Here is a tiny trained network, its code and every weight. The questions are about switching its units off for an input and a class, where a switched-off unit gives its printed mean instead of its output.

import numpy as np


def w(rows, s, z=0):
    codes = np.array(rows[::2]) - 128.0
    scale = np.full(codes.shape[1], s)
    scale[-1] = z or s
    return codes * scale


def norm(h):
    return h / np.sqrt((h * h).mean(-1, keepdims=True) + 1e-5)


def f(y):
    return np.maximum(y, 0)


def log_softmax(a):
    a = a - a.max(-1, keepdims=True)
    return a - np.log(np.exp(a).sum(-1, keepdims=True))


def net(x, mask):
    res = np.array(x, float).reshape(1, 5) / 4 @ E
    u = 0
    for l in range(3):
        y = f(norm(res) @ A[l][:, :-1].T + A[l][:, -1])
        res = res + np.where(mask[u : u + 3], y, B[l][:, -1]) @ B[l][:, :-1]
        u += 3
    return log_softmax(norm(res)[-1] @ U[:, :-1].T + U[:, -1])


A, B = {}, {}
E = w([
[129,150,83,215,113,186,248,204,163,73,92,117],'x0',
[128,77,151,77,253,114,116,170,109,120,153,86],'x1',
[43,158,106,154,126,158,151,115,2,118,19,24],'x2',
[66,130,212,110,130,199,132,182,8,98,132,162],'x3',
[70,162,191,100,4,234,176,185,87,47,168,2],'x4',
],0.0079)
A[0] = w([
[105,139,123,182,6,117,58,12,97,152,68,128,3],'0.n0',
[94,132,87,148,250,98,151,125,35,157,44,81,22],'0.n1',
[90,126,168,46,57,133,78,81,55,107,179,73,55],'0.n2',
],0.013,0.0048)
B[0] = w([
[70,215,89,36,53,60,238,85,119,150,146,151,213],'0.n0',
[125,89,134,232,183,108,79,72,78,102,2,111,248],'0.n1',
[151,114,187,130,101,141,40,186,120,209,170,76,236],'0.n2',
],0.0086,0.011)
A[1] = w([
[72,130,113,186,61,251,181,158,98,58,121,31,3],'1.n0',
[85,141,167,154,148,189,171,236,52,132,152,137,86],'1.n1',
[61,102,174,50,223,166,112,132,40,101,169,161,75],'1.n2',
],0.015,0.0026)
B[1] = w([
[190,186,157,67,196,116,254,194,147,131,77,60,246],'1.n0',
[166,110,80,161,109,219,126,133,132,160,64,138,215],'1.n1',
[94,122,176,93,180,98,136,87,98,85,175,167,192],'1.n2',
],0.0086,0.013)
A[2] = w([
[172,132,123,127,161,79,128,93,209,171,124,143,86],'2.n0',
[121,118,87,166,115,182,131,156,155,101,152,209,1],'2.n1',
[158,112,85,156,137,95,119,115,254,106,179,138,123],'2.n2',
],0.025,0.0032)
B[2] = w([
[129,122,20,122,91,179,47,176,173,42,196,166,251],'2.n0',
[147,88,108,149,138,142,154,2,230,228,161,110,172],'2.n1',
[111,31,182,230,11,24,179,245,112,16,177,94,242],'2.n2',
],0.009,0.015)
U = w([
[140,81,93,170,101,107,125,180,182,44,189,158,210],'0',
[91,110,134,221,230,133,95,83,50,99,10,110,206],'1',
[115,146,35,124,156,137,47,68,141,111,102,192,2],'2',
[168,97,129,151,190,204,188,69,203,172,140,188,53],'3',
[124,110,192,80,250,126,86,110,112,93,192,219,81],'4',
[119,130,240,85,130,198,35,178,77,190,172,67,172],'5',
[61,239,95,82,31,97,198,87,120,161,123,130,106],'6',
[189,190,152,108,174,210,246,208,161,137,73,71,94],'7',
],0.012,0.0039)

Each question gives the input, the list of numbers given to net, and the class t.
The units are the neurons (one row each of A and B). Each row of codes is followed by its name. A weight is (code - 128) times the scale printed after its matrix; where a second scale follows, it is the last column's (A, B and U).
mask holds one flag per neuron, layer by layer. A switched-off neuron (its flag False) gives its mean, the last column of its row in B, instead of its output. The means were averaged over made-up inputs and are rounded, as every weight is.
A unit's drop is (log p(t) with every unit on - log p(t) with that unit switched off) / (log p(t) with every unit on - log p(t) with every unit switched off).
The circuit of an input: a set's keep is (log p(t) with only the set's units on - log p(t) with every unit switched off) / (log p(t) with every unit on - log p(t) with every unit switched off). Starting from all 9 units, units are removed one at a time, each time the one whose removal leaves the highest keep (on an exact tie, the one counted first), for as long as the keep stays at least 0.8.
circuit, biggest first: the units of the circuit, biggest drop first
k most important neurons: the k neurons with the biggest drops, biggest first
k most important neurons of layer l: the k neurons of layer l with the biggest drops, biggest first
drop when u is switched off: that unit's drop, to one decimal
input [-5,-1,-3,6,-7], class 4: circuit, biggest first	1.n2
input [8,6,-3,7,-2], class 3: 3 most important neurons	1.n1, 2.n1, 2.n2
input [-5,-7,-8,-3,8], class 5: 2 most important neurons	0.n2, 2.n0
input [-1,7,-7,1,3], class 4: 3 most important neurons	1.n2, 2.n0, 2.n2
input [-1,-7,-6,6,-2], class 3: 3 most important neurons	2.n1, 1.n0, 2.n2
input [4,7,-7,2,4], class 7: 2 most important neurons	0.n2, 2.n0
input [7,-6,0,-4,0], class 7: 2 most important neurons	1.n0, 2.n2
input [3,-7,5,4,0], class 6: 2 most important neurons of layer 0	0.n0, 0.n2
input [-3,-4,1,-3,8], class 5: 2 most important neurons	0.n2, 2.n1
input [-3,-2,1,5,-7], class 1: 2 most important neurons	0.n1, 2.n0
input [-8,-4,-3,-2,4], class 5: drop when 0.n2 is switched off	1.7
input [0,0,5,1,3], class 7: drop when 1.n0 is switched off	1.2
input [0,-4,-6,4,2], class 3: drop when 2.n1 is switched off	0.1
input [1,-5,5,-5,2], class 6: drop when 0.n0 is switched off	1.9
input [-8,3,-8,-3,6], class 5: most important neuron	0.n2
